(in the rows, 128 means zero)
Each row of numbers stands for one node and depends on some of the facts below. Use the named rows to name the rest.

Some facts about the nodes:
batel δ:klomik
batro θ:grozus μ:935
bedor θ:kipu δ:lifo
beseklem θ:lapli μ:568 ξ:fliske vevefor plolal δ:stade
besur θ:kuplel μ:935 δ:dredon
bofum θ:gidrum μ:935
breles θ:bedor μ:617 δ:skenak
breni θ:greplin μ:935
brodusko θ:batel μ:568 δ:kapiflak
bruplek θ:klomik μ:568 δ:rapulum
bruzun θ:plolal μ:766
bugas θ:sipul μ:617 ξ:skosta siklis batro klubri batel
buvo θ:dreflis μ:935 δ:sagim
buvu θ:grozus μ:935 δ:kepan
dalil ξ:pigek dekovar
dekovar θ:kipu
denir θ:kuplel μ:568
disuk θ:gresur μ:568 δ:lokel
drakli θ:geluron μ:766 δ:fulu
dredon θ:siklis μ:617
dreflis θ:skupi
drenes θ:skosta μ:568 δ:gutim
dridrogri θ:kuplel μ:617 δ:velugral
driplok θ:vefi μ:935
driskun θ:plolal μ:617 δ:grozus
drolu θ:gidrum μ:617
drufas θ:stebeses μ:935 ξ:stenok bruplek graplane skelol
drupon θ:stestemal μ:617 δ:grotru
druskar θ:stebeses μ:617 δ:klizes
figuk θ:grozus μ:935
flakin θ:skosta
flamu θ:nidril μ:568
flatemok θ:skosta μ:766 δ:nefi
flestes θ:skeval μ:568
fliske θ:plapleflo μ:617 δ:plivul
florur θ:grotru
floskas θ:plavo μ:568 δ:tritran
flugopluk θ:dekovar μ:766 δ:kuplel
foguk θ:batel
fulu θ:ragur μ:617 δ:kigrurem
gabran θ:dalil
gegeklek θ:nidril μ:568 δ:nulal
geluron θ:pokam
gidrum θ:sipul
graplane θ:dalil
gremo θ:gresur μ:568 δ:neska
greplin θ:nulal
gresur δ:grulak
grige θ:graplane μ:617
grofil θ:rapulum
gropluto θ:vefi μ:935
grozus θ:dalil ξ:plorum
grulak θ:tritran μ:568 ξ:gropluto δ:buvo
grustom θ:pokam μ:766
gutim θ:libol μ:617 ξ:pigek δ:drakli
kapiflak θ:pokam μ:766 δ:skeval
kavos θ:plivul μ:568 δ:gegeklek
kekasin θ:pokam δ:plubris
kepan θ:plolal μ:617 δ:vefi
kigrurem δ:tepluk
kipu ξ:grotru δ:besur
klizes θ:dalil δ:bugas
klobrel θ:stibrim μ:935 δ:ridu
klomik ξ:lokel klubri
klubri θ:libol μ:568 δ:druskar
klugro θ:dekovar μ:935
klutu θ:skupi μ:766
kosku θ:grotru δ:gremo
kuplel θ:plofek δ:grustom
lapli δ:midrir
lazon θ:graplane μ:617 ξ:gabran stade δ:skeplezi
letro θ:dreflis μ:935 ξ:klugro breni ragur δ:ragur
libol θ:grotru ξ:gabran midrir δ:bofum
lifo θ:batel μ:935
lokel θ:florur μ:617 δ:skupi
loklus θ:vefi μ:568
lubir θ:grotru μ:568 ξ:stofedru midrir
luskas θ:skeval μ:617 δ:drenes
megra θ:florur μ:568
midrir θ:plavo μ:766
mobur θ:rapulum
nataston θ:vefi μ:766 δ:robri
nebruk θ:sipul μ:617
nefi θ:neska μ:617 δ:stusu
nemepal θ:klomik ξ:plinel klobrel
neregom θ:kekasin μ:568 ξ:klobrel stusu δ:batro
neska θ:zuska ξ:skekim δ:gresur
nidril θ:skupi
nubes θ:bunarik
nulal δ:gabran
pigek θ:stestemal μ:935
pigram θ:tefer μ:617
plapleflo θ:sipul
platruze θ:geluron μ:617 δ:kavos
plavo θ:lapli
plete θ:ridu μ:935
plinel θ:stestemal μ:568
plivul θ:sipul δ:dekovar
plogil θ:klizes μ:935 δ:plapleflo
plolal θ:rapulum δ:drufas
plorum θ:nidril μ:617
ploskazor θ:bunarik μ:617 δ:bedor
plubris θ:gidrum μ:568 δ:mobur
pugras θ:zuska δ:klutu
pumi θ:skupi μ:766 ξ:tritran plapleflo δ:buvu
raflak θ:siklis μ:617
ragur θ:skelol δ:pigek
rapulum δ:klobrel
ridu θ:nulal δ:soko
rila θ:skeval μ:935 ξ:skenak δ:veka
robri θ:flakin μ:935 ξ:driskun stasen nataston
roflek θ:florur μ:617
rumo θ:zuska
sagim θ:skosta μ:766 δ:siflim
saso θ:kuplel μ:935
siflim θ:gresur μ:617 δ:pugras
siklis θ:skelol δ:skekim
sipi θ:skupi μ:935
sipul ξ:pokam florur tafak
skasum θ:kuplel μ:568 ξ:vubrur δ:bunarik
skekim θ:gresur μ:568 δ:zuska
skelol δ:disuk
skenak θ:rapulum μ:617 δ:vubrur
skeplezi θ:plavo μ:766 δ:platruze
skeval θ:nulal
skevol θ:trezem μ:617 δ:stenok
skidri δ:fliske
skosta δ:raflak
skupi ξ:tefer nubes
soko θ:pugras μ:935
stade θ:gabran μ:935 δ:vetrana
stagra θ:kosku μ:617 δ:lapli
stasen θ:stestemal μ:766 δ:plofek
stebeses θ:kigrurem
stenok θ:tritran μ:617 δ:plete
stestemal θ:skupi
stibrim θ:nulal
stofedru θ:plivul μ:617 δ:plogil
stuposti θ:sipul μ:766
stusu θ:nubes μ:568 δ:stofedru
supim θ:bedor μ:568
suskoskel θ:klomik μ:935
tafak θ:trezem μ:568
tamatros θ:skosta μ:935 ξ:brodusko supim δ:kipu
tazur θ:pugras μ:766
tefer θ:plofek δ:luskas
tepluk θ:tritran μ:568 δ:skelol
tofas θ:kosku μ:568 ξ:druskar nulal δ:brodusko
togrol θ:tritran μ:935 ξ:breles vefi drupon
trezem θ:lapli δ:tofas
tristum θ:skosta ξ:roflek nefi denir
tritran θ:skidri δ:batel
vefi θ:kipu δ:ploskazor
veka θ:nulal μ:766 ξ:stenok skekim greplin
velugral θ:graplane μ:935
vetrana θ:siklis μ:617
vevefor θ:gresur μ:935
vozom θ:gabran μ:766 ξ:kigrurem tazur
vubrur θ:klizes μ:766
zadro θ:greplin μ:935 ξ:tefer skenak gabran florur rumo
zatel θ:vefi μ:568 ξ:grustom loklus δ:bruplek

Known rows:
gresur: [114 128 120 116 119 126 123 135 132 125 122 136 128 138 133 110 136 131
 130 122 119 139 126 122 118 129 132 137 128 122 124 137 122 115 126 134
 133 116  98 125 125 121 129 124 125 129 126 122 135 127 138 121 144 128]
vetrana: [133 131 131 136 130 137 130 131 131 127  96 126 125 127 126 129 128 128
 129 131 123 128 138 134 119 134 129 135 136 125 126 124 131 124 132 129
 126 121 135 123 135 124 129 123 115 124 127 128 123 127 131 131 124 126]
stade: [133 127 111 110 130 139 123 131 130 130 128 126 136 136 134 124 131 132
 128 117 138 129 120 149 117 129 124 128 109 128 126 120 128 147 125 132
 138 114 104 121 136 121 127 132 141 128 126 114 127 130 121 138 147 146]
tepluk: [122 119 106 108 133 132 123 128 136 129 116 130 127 132 118 130 131 128
 127 131 131 112 128 133 126 141 132 134 119 132 129 126 150 107 123 128
 124 142 118 135 144 136 118 125 126 128 131 116 129 137 141 144 137 113]
dreflis: [131 127 110 107 129 138 123 127 128 128 105 121 125 106 128 132 133 128
 127 130 142 135 141 122 125 131 130 139 142 120 131 134 125 121 133 121
 126 122 134 112 133 113 135 132 123 131 125 144 123 122 125 135 138 136]
skasum: [125 121 150 130 124 109 130 118 130 126 208 130 137 121 127 130 104 121
 126 141 124 104 108 125 166 110 129 101 126 143 130 132 132 134 121 128
 136 149 140 150 112 152 129 124 139 131 131 121 132 123 131 105 104 110]
plorum: [134 130 119 112 127 129 126 127 134 127 109 126 127 109 123 132 123 127
 131 135 132 125 144 134 130 132 132 140 142 123 129 129 133 122 134 122
 130 124 139 116 139 119 134 127 116 127 124 133 124 124 131 128 126 130]
kekasin: [120 129 117 126 128 133 125 129 121 130 115 134 124 135 128 122 136 132
 130 122 129 144 133 121 120 131 127 130 123 122 127 130 125 128 127 128
 128 130 112 125 140 126 125 134 134 128 127 130 131 132 128 133 141 132]
grulak: [119 119 153 118 114 101 127 124 139 121 219 132 140 123 133 117 106 120
 126 143 114 102 101 123 161 108 134 108 132 141 128 141 124 121 121 134
 141 136 123 152  97 145 133 116 129 133 131 114 136 116 141  94 109 105]
plinel: [136 125 113 114 128 125 125 133 139 128  99 122 124 110 123 133 124 125
 128 139 134 120 137 127 140 138 128 134 145 123 138 133 136 113 131 121
 132 126 141 116 137 119 130 123 115 130 125 127 123 127 138 134 122 133]
flestes: [129 125 127 144 134 141 129 137 134 129  81 122 125 131 126 129 131 124
 125 133 127 123 129 127 129 137 122 126 140 125 135 127 134 113 128 131
 128 124 142 129 127 125 124 118 115 126 129 125 121 132 140 134 120 124]
besur: [123 130 123 117 126 118 126 131 130 130 125 136 129 146 124 122 137 130
 132 119 129 136 130 134 117 129 123 140 119 129 131 124 135 134 126 128
 134 123 125 119 122 126 126 131 135 129 127 126 136 139 127 133 135 139]
pokam: [129 128 126 138 133 145 128 131 125 128 100 120 125 125 133 130 137 128
 124 126 133 138 132 123 116 131 127 131 134 123 128 129 121 123 130 129
 120 120 130 123 128 120 129 128 124 126 129 137 122 123 125 134 133 130]
tofas: [124 121 149 131 123 110 130 118 127 127 209 131 136 122 127 129 105 121
 127 140 126 107 108 123 167 109 128 100 126 141 130 132 131 137 121 127
 138 150 139 150 114 152 128 125 141 132 131 122 132 123 131 105 104 111]
foguk: [129 129 128 137 131 141 127 131 125 129  98 121 124 126 132 130 137 129
 125 126 132 139 133 121 115 133 129 132 135 123 128 130 120 121 130 128
 119 120 128 122 126 119 129 129 123 126 128 137 123 124 125 136 134 130]
pumi: [133 129 133 107 121 100 130 112 126 125 220 134 141 104 126 135 105 123
 131 137 132 104 114 127 168 107 134 112 127 138 125 134 129 143 129 120
 135 154 143 145 115 142 137 135 142 134 127 127 136 123 122 100 110 122]
bedor: [133 129 126 140 127 116 133 123 120 131 124 139 113 129 128 124 136 137
 133 121 113 144 132 115 126 132 126 130 111 125 128 130 120 141 125 128
 131 130 108 122 164 128 124 127 133 133 128 132 136 131 119 136 136 138]

Rows to name:
No name comes twice in this set of rows, the named rows included.
[131 133 122 113 123 116 123 133 130 131 135 131 133 145 127 126 128 134
 131 119 133 138 126 142 118 134 126 130 114 126 130 122 126 139 128 126
 131 118 106 116 124 126 127 138 137 126 124 114 129 136 122 141 137 146]  plogil
[132 110 123 130 144 183 132 109 114 125 188 115 148  92 153 125 121 118
 118 123 149 100  96 139 152  89 123  94 109 145 112 125 125 175 117 142
 151 139 135 162 148 133 133 117 162 138 135 135 124 102 114  92 142 114]  libol
[132 127 101 111 127 125 126 131 129 133 103 137 124 116 119 123 123 129
 135 131 133 128 136 128 150 135 121 124 129 119 137 129 137 132 127 121
 148 134 127 119 161 126 127 130 134 133 122 123 128 138 136 132 130 142]  gegeklek
[127 130 106  99 124 123 123 127 131 128 122 138 128 116 119 123 123 130
 136 130 130 129 144 135 134 132 131 140 130 122 127 129 138 128 131 122
 141 132 122 117 155 124 131 133 127 130 122 125 131 133 134 127 136 132]  drupon
[117 132 118 137 129 135 128 131 116 132 109 135 125 140 127 120 136 130
 131 120 132 150 136 119 124 129 122 126 125 120 129 128 124 132 127 127
 129 132 122 126 135 129 124 137 138 127 126 133 130 136 126 129 135 133]  nulal
[122 134 117 135 121  99 136 151 142 133 138 126 116 156 131 124 120 132
 132 144 136 142 146 115 144 138 137 139 130 137 140 139 133 124 128 120
 125 140 115 114 160 138 117 126 111 123 125  87 140 146 136 118  96 124]  skekim
[123 130 115 135 133 145 130 132 124 130 100 138 130 135 125 118 129 128
 134 122 127 131 135 138 127 128 123 128 122 124 123 120 136 140 128 132
 141 131 125 131 155 129 124 125 133 126 126 123 129 136 133 122 134 128]  stofedru
[120 125 110 105 132 133 123 123 131 127 126 133 128 133 118 130 131 130
 130 128 129 118 137 138 115 137 138 143 118 132 120 124 148 114 127 127
 122 141 115 131 150 136 120 130 125 125 130 121 131 133 135 139 143 111]  fulu
[131 126 121 138 136 157 128 129 123 128  91 117 126 119 137 130 139 127
 123 124 137 136 130 125 115 129 125 128 132 124 126 128 121 130 129 131
 124 118 129 125 136 116 129 125 127 128 129 138 121 120 124 133 139 131]  rumo
[120 131 121 131 128 130 129 132 126 129 112 140 127 141 122 119 128 129
 134 125 123 135 137 133 125 131 127 132 125 125 125 124 136 128 128 129
 135 132 123 129 144 133 124 129 128 125 126 122 131 138 135 124 130 125]  fliske
[121 126 115 133 131 133 127 137 131 131  97 135 126 140 122 119 130 126
 131 129 125 126 128 129 134 136 122 125 128 125 133 126 139 119 124 130
 137 133 125 131 139 132 120 123 127 127 128 118 129 140 143 129 128 126]  plubris
[127 133 116 116 125 130 121 131 124 131 127 128 130 137 130 126 124 135
 129 122 133 142 127 133 118 137 131 119 116 120 124 127 117 130 128 126
 124 122  89 123 137 128 126 142 137 123 125 115 123 130 125 143 144 139]  klizes
[126 129 134 136 130 131 128 135 132 128 102 123 129 142 129 130 141 125
 126 124 134 134 131 134 110 129 121 142 135 129 134 122 132 125 129 130
 125 115 147 118 102 119 128 126 122 126 129 134 128 133 126 133 126 134]  bofum
[139 112 144 142 139 155 133 117 128 124 176 111 142  97 142 136 111 115
 117 141 138  89 100 136 162 103 124  96 130 144 126 127 130 146 122 136
 140 137 159 156 121 137 133 111 137 133 135 128 119 107 126 102 111 110]  lubir

Now the same nodes, written a new way:
Known rows:
gresur: [108  96 158 111  96 125 122 132 161 108 104  96 120 103 176 156 120 101
 160 133 152 135  85 151 128 159 111 146  74  81 150 103 169 133 107  55
 153 118]
stofedru: [113 108  89 117 117 103 110 127 169 142  50  70 130 100 150 148 123 137
 142 131 128 118  96 145 140 158 106 173  92 105 121 109 143 133  89  55
 148 127]
nubes: [104  99 105 108 111 102 134 155 180 134  60  69 111  90 158 155 113 131
 139 150 137 122 102 141 136 152 108 172  94  99 134 118 160 147  87  61
 170 136]
mobur: [114  92 124 109 100 106 121 131 169 103  86  93 120 129 148 155  95 117
 172 137 138 141  91 134 144 175 108 142  73  82 142 115 161 135 111  67
 148 133]
veka: [100  71 182  65  65 108 108 155 142 119  77  80 133 152 160 147  82  98
 148 129 154 169 100  79 141 164  83  97  16 129 147 120 152 135 139 113
 112 141]
raflak: [124  98  97 116 109 103  98 109 160 122  67  89 137 136 138 147 106 129
 168 120 130 133  91 136 149 180 105 147  73  94 123 108 141 125 114  61
 129 125]
klobrel: [102 107 137 127 119 110 117 127 136 111  95  84 120 102 143 157  95  96
 148  95 116 160 122 181 155 180 113 168  71  96 141 134 167 139 102  89
 156 114]
dalil: [112  84 147  72 101 133 108 132 149 105  94 108 138 130 147 153  81 112
 149 153 156 133  77 122 138 172 118 120  51  95 140  98 143 111 122  60
 149 156]
pokam: [103 101 105 107 111 102 137 157 181 133  60  70 109  88 160 155 113 131
 141 153 137 122  99 140 136 150 108 172  94  98 137 119 160 144  85  61
 171 137]
flakin: [111  93 134 101 107 118 121 138 156  97  87  94 123 118 154 150 101 118
 154 130 150 143  97 143 142 171 111 144  75  83 137 110 166 129 111  71
 146 132]
ridu: [111  95 138 104 107 119 119 135 157 100  90  93 123 117 157 153 101 114
 157 131 147 141  96 142 141 169 110 145  73  84 139 110 167 129 109  68
 147 132]
zadro: [ 99  69  94  45  82  72 123 173 165 192  59  87 134 109 125 148  98  94
 119 205 187 111  56 133 113 156 103 138  59 155 132  97 117 130 125  54
 190 174]
tafak: [ 94  97  86 108 115  98 121 148 174 150  60  74 117  99 151 153 112 149
 131 138 130 120 105 164 138 157 112 170  88 118 137 121 139 140  91  66
 166 130]
drufas: [ 98  86 152  57  78  97 106 136 132 125  80  89 161 155 141 146 103  95
 145 134 145 184  87 101 126 177  77  93  15 137 143 134 140 128 135 100
 121 141]
lifo: [106  90 122 113  98  89 113 127 150 129  94  95 127 127 129 157  90  89
 164 125 130 152  97 162 145 185 106 146  60 108 142 125 150 138 121  79
 157 124]
robri: [113  76 126  79  86  89 109 133 144 129  97 109 136 146 121 150  82  83
 162 145 161 149  74 146 137 189 105 123  44 116 139 109 140 124 142  72
 154 145]
skevol: [119 102 121 103 117 124  97 119 133 111  71  87 145 112 151 140 116 124
 134 104 154 133  99 155 146 171 112 150  74 101 115  95 151 115 109  65
 125 124]

Which node is each row?
No name comes twice in this set of rows, the named rows included.
[101  91 142 112 100 124 105 126 150 127 103 102 127 113 168 152 118 120
 146 114 147 133  90 176 129 166 115 145  65 102 150 104 147 125 113  61
 146 111]  gremo
[132  71 116 107 101 102 113 124 164 101 111 127 112 143 126 154  73  95
 187 145 169 115  68 165 151 193 130 140  77  71 134  80 150 121 139  47
 160 142]  klomik
[106 103  75  76 160  91 146 190 202  95  29  46 119  87 116 143  71 146
  98 160 143 154 134 139 164 166 108 192 106 136  82 140 187 182  97  91
 157 145]  tefer
[ 99  85 122 124  93  85 134 167 183 154  59  60  82  93 152 161  81 111
 152 140 122 117 116 138 155 153 109 183  85 112 143 120 157 159  97  86
 175 130]  midrir
[ 95 110  94 122 115 103 138 146 208 154  49  59 102  78 159 170 105 140
 152 173  92 110  98 126 135 141 110 187  99  97 150 134 145 155  63  49
 192 141]  gabran
[115  97 119 145 128 110 108 105 144 111 114 112 105 112 113 167  56  86
 180 111 104 132 110 202 174 200 141 178  78  74 145 116 151 126 112  66
 179 125]  batro
[112  88 134  87 101 123 111 125 163 109  90 104 130 136 143 159  82 117
 167 152 135 133  80 118 141 174 113 127  57  87 146 109 142 120 116  58
 152 150]  grozus
[104  81 139  98  90 118 100 126 152 135 105 107 131 128 161 150 113 112
 148 126 159 129  78 167 126 170 113 132  56 113 149  96 139 123 126  58
 143 119]  grulak
[116 104 119 104 120 131  91 104 142 118  70  91 145 121 143 150  96 129
 148 119 124 130  97 136 151 175 116 145  65  99 124 105 134 111 104  60
 132 134]  grige
[ 99  98 180  84  82 133 111 136 146 111  91  86 145 121 188 150 133 107
 140 123 149 162  88 111 114 153  89 114  43 106 152 118 163 129 112  77
 122 120]  neska
[ 89 104 112 101 115 103 123 144 158 161  65  71 122  82 138 163  93 109
 127 150 113 129 106 157 140 158 114 173  72 124 143 129 135 138  85  69
 187 145]  stade
[104  95 131 103 108 109 108 119 143 127  92  97 131 123 128 164  76  98
 160 129 112 150  99 150 150 184 113 144  51 105 146 129 137 127 114  78
 161 138]  velugral
[117  56 165  83  73  89 123 183 129 114 100  96 107 126 160 133  95  76
 134 115 228 141  96 160 145 168 102 136  65 113 125  74 185 140 155  96
 132 124]  pumi
[114  69 136  72  89  79 121 165 119 118 103 106 136 132 138 138 112  77
 137 122 217 161  86 179 131 182  94 130  67 115 118  86 178 132 153  80
 139 134]  letro

